Here is a tiny trained network, its code and every weight. The questions are about switching its units off for an input and a target symbol, where a switched-off unit gives its printed mean instead of its output.

import numpy as np


def w(rows, s, z=0):
    codes = np.array(rows[::2]) - 128.0
    scale = np.full(codes.shape[1], s)
    scale[-1] = z or s
    return codes * scale


def f(y):
    return np.maximum(y, 0)


def softmax(a):
    e = np.exp(a - a.max(-1, keepdims=True))
    return e / e.sum(-1, keepdims=True)


def log_softmax(a):
    a = a - a.max(-1, keepdims=True)
    return a - np.log(np.exp(a).sum(-1, keepdims=True))


def net(x, mask):
    ids = ['ΓΛαβδεζημπστφψω'.index(c) for c in x.split()]
    T = len(ids)
    res = E[ids] + P[:T]
    u = 0
    for l in range(2):
        q, k, v = (res @ M[l].T for M in (Q, K, V))
        z = softmax(np.where(np.tri(T) > 0, q @ k.T / 2**0.5, -1e9)) @ v
        res = res + np.where(mask[u], z, O[l][:, -1]) @ O[l][:, :-1]
        u += 1
        y = f(res @ A[l][:, :-1].T + A[l][:, -1])
        res = res + np.where(mask[u : u + 8], y, B[l][:, -1]) @ B[l][:, :-1]
        u += 8
    return log_softmax(res[-1] @ U[:, :-1].T + U[:, -1])


Q, K, V, O, A, B = {}, {}, {}, {}, {}, {}
E = w([
[123,184,100,133,75],'Γ',
[166,114,169,158,167],'Λ',
[176,142,141,53,150],'α',
[180,154,103,108,130],'β',
[174,85,160,117,153],'δ',
[139,107,93,7,13],'ε',
[153,124,132,214,141],'ζ',
[147,100,99,189,108],'η',
[88,141,149,154,142],'μ',
[108,159,73,145,85],'π',
[201,122,184,104,70],'σ',
[130,152,139,212,37],'τ',
[162,70,136,109,116],'φ',
[193,165,109,93,167],'ψ',
[117,90,81,115,78],'ω',
],0.016)
P = w([
[243,66,173,180,106],'0',
[91,112,119,97,143],'1',
[170,230,143,131,77],'2',
[99,93,99,103,151],'3',
[175,239,148,131,77],'4',
[103,88,93,104,153],'5',
[176,247,155,129,75],'6',
[104,84,92,106,156],'7',
],0.012)
Q[0] = w([
[8,93,132,108,154],'L0H0',
[187,98,134,97,118],'L0H0',
],0.014)
K[0] = w([
[11,191,85,101,152],'L0H0',
[133,53,146,50,169],'L0H0',
],0.012)
V[0] = w([
[214,218,132,70,134],'L0H0',
[141,247,91,255,28],'L0H0',
],0.0047)
O[0] = w([
[192,170,61,128,225,249],'L0H0',
[123,152,34,253,113,225],'L0H0',
],0.0065,0.0016)
A[0] = w([
[185,205,143,192,123,162],'L0N0',
[159,5,174,160,94,167],'L0N1',
[188,177,179,79,23,58],'L0N2',
[208,55,187,180,174,84],'L0N3',
[1,135,69,121,158,147],'L0N4',
[176,114,167,203,61,255],'L0N5',
[178,73,88,165,95,90],'L0N6',
[107,193,184,174,103,134],'L0N7',
],0.0099,0.0053)
B[0] = w([
[151,194,155,103,79,240],'L0N0',
[54,135,99,58,167,192],'L0N1',
[144,171,96,180,177,209],'L0N2',
[2,142,183,138,126,180],'L0N3',
[67,77,158,190,64,158],'L0N4',
[87,187,69,86,152,254],'L0N5',
[85,152,122,114,80,168],'L0N6',
[157,108,37,124,180,173],'L0N7',
],0.0097,0.0091)
Q[1] = w([
[108,91,160,76,145],'L1H0',
[254,164,116,154,143],'L1H0',
],0.0099)
K[1] = w([
[175,97,148,130,172],'L1H0',
[87,191,168,2,110],'L1H0',
],0.0082)
V[1] = w([
[216,119,62,124,123],'L1H0',
[90,51,2,98,188],'L1H0',
],0.0067)
O[1] = w([
[120,251,157,14,159,1],'L1H0',
[64,102,2,89,230,187],'L1H0',
],0.007,0.0085)
A[1] = w([
[124,33,164,70,232,174],'L1N0',
[65,137,214,213,230,156],'L1N1',
[170,129,147,244,4,214],'L1N2',
[72,203,177,96,3,110],'L1N3',
[68,83,156,48,52,32],'L1N4',
[199,149,88,196,204,145],'L1N5',
[51,117,134,155,121,242],'L1N6',
[86,75,79,254,203,1],'L1N7',
],0.0091,0.0069)
B[1] = w([
[192,195,197,96,113,197],'L1N0',
[207,138,151,231,185,172],'L1N1',
[96,147,233,174,144,225],'L1N2',
[207,122,161,88,93,190],'L1N3',
[145,89,154,67,22,159],'L1N4',
[78,46,129,122,106,224],'L1N5',
[58,117,141,166,133,253],'L1N6',
[255,51,80,71,131,213],'L1N7',
],0.011)
U = w([
[212,91,104,69,151,158],'Γ',
[150,85,175,180,119,1],'Λ',
[70,86,128,167,96,111],'α',
[244,176,115,78,133,75],'β',
[199,85,128,108,121,223],'δ',
[164,141,212,116,123,93],'ε',
[68,150,99,180,220,203],'ζ',
[82,97,65,65,189,62],'η',
[171,181,147,169,203,192],'μ',
[60,188,114,71,234,190],'π',
[122,133,181,92,70,162],'σ',
[112,78,103,103,48,114],'τ',
[61,176,85,125,105,107],'φ',
[159,138,91,66,68,178],'ψ',
[18,151,198,162,114,70],'ω',
],0.011,0.0053)

Each question gives the input, a string of symbols that net reads in full, and the target symbol t.
The units are the heads (2 rows each of Q, K, V and O) and the neurons (one row each of A and B). Each row of codes is followed by its name. A weight is (code - 128) times the scale printed after its matrix; where a second scale follows, it is the last column's (O, A, B and U).
mask holds one flag per unit, layer by layer, with each layer's heads first. A switched-off unit (its flag False) gives its mean, the last column of its rows in O or B, instead of its output. The means were averaged over made-up inputs and are rounded, as every weight is.
A unit's drop is (log p(t) with every unit on - log p(t) with that unit switched off) / (log p(t) with every unit on - log p(t) with every unit switched off).
The circuit of an input: a set's keep is (log p(t) with only the set's units on - log p(t) with every unit switched off) / (log p(t) with every unit on - log p(t) with every unit switched off). Starting from the 12 units with the biggest drops (on a tie, the unit counted first), units are removed one at a time, each time the one whose removal leaves the highest keep (on an exact tie, the one counted first), for as long as the keep stays at least 0.8.
units of the circuit, in order: the units of the circuit, biggest drop first
most important unit: the unit with the biggest drop
top k neurons: the k neurons with the biggest drops, biggest first
input Γ φ τ δ ζ, target β: units of the circuit, in order : [L0N0, L1H0, L1N3]
input Γ η τ ω σ, target β: top 4 neurons : [L0N0, L0N5, L0N7, L1N3]
input τ δ β δ β ζ μ, target φ: units of the circuit, in order : [L0N0, L0N5, L0H0, L1N1]
input τ Γ η β π, target φ: top 2 neurons : [L0N5, L0N7]
input Γ ζ π π π Λ, target μ: top 3 neurons : [L1N1, L0N0, L1N0]
input Γ ω ζ Γ δ, target β: units of the circuit, in order : [L0N0, L1H0, L1N3, L1N6]
input ω Γ ζ η φ φ Λ ω, target τ: units of the circuit, in order : [L0N4, L1N4, L0N2]
input Λ Γ σ Λ ψ, target Λ: most important unit : L0N3
input Γ β α α ω Γ α, target β: top 3 neurons : [L0N0, L1N6, L1N3]
input ψ ω η ζ β, target ε: units of the circuit, in order : [L1H0, L0N0, L1N2]
input π Γ η, target ψ: top 2 neurons : [L0N5, L0N0]
input Γ α Γ, target β: units of the circuit, in order : [L1H0, L1N3]
input Γ ε ψ, target β: units of the circuit, in order : [L1H0, L0N0, L1N3]
input ζ σ φ β, target δ: top 2 neurons : [L0N3, L0N5]
input σ τ σ, target ω: top 4 neurons : [L0N3, L0N0, L1N2, L1N5]
input Γ τ π, target β: units of the circuit, in order : [L1H0, L1N3]
input δ ψ β, target δ: units of the circuit, in order : [L0N1, L0N3, L1H0, L1N7]
input Γ φ β, target β: top 4 neurons : [L0N0, L0N5, L0N6, L1N3]
input Γ δ δ δ ζ Γ τ, target β: units of the circuit, in order : [L0N0, L1N3]
input μ Γ β Λ σ ζ Λ δ, target ε: top neuron : [L1N0]
input μ η π σ δ, target ζ: most important unit : L0N1
input ψ ω π π Λ φ ε μ, target Λ: units of the circuit, in order : [L0N4, L0N5, L1N1]
input η τ μ η ω ω Γ φ, target σ: units of the circuit, in order : [L1N0, L1N4, L0H0, L0N1]
input ε τ Γ, target π: top 4 neurons : [L0N7, L0N1, L0N6, L0N2]
input Γ η φ Λ Γ π, target α: units of the circuit, in order : [L0N4, L1N0]
input μ τ ψ Γ, target ω: top 4 neurons : [L0N4, L0N2, L0N1, L1N7]
input σ δ δ β ψ Λ, target μ: top 4 neurons : [L1N1, L1N0, L0N0, L0N5]
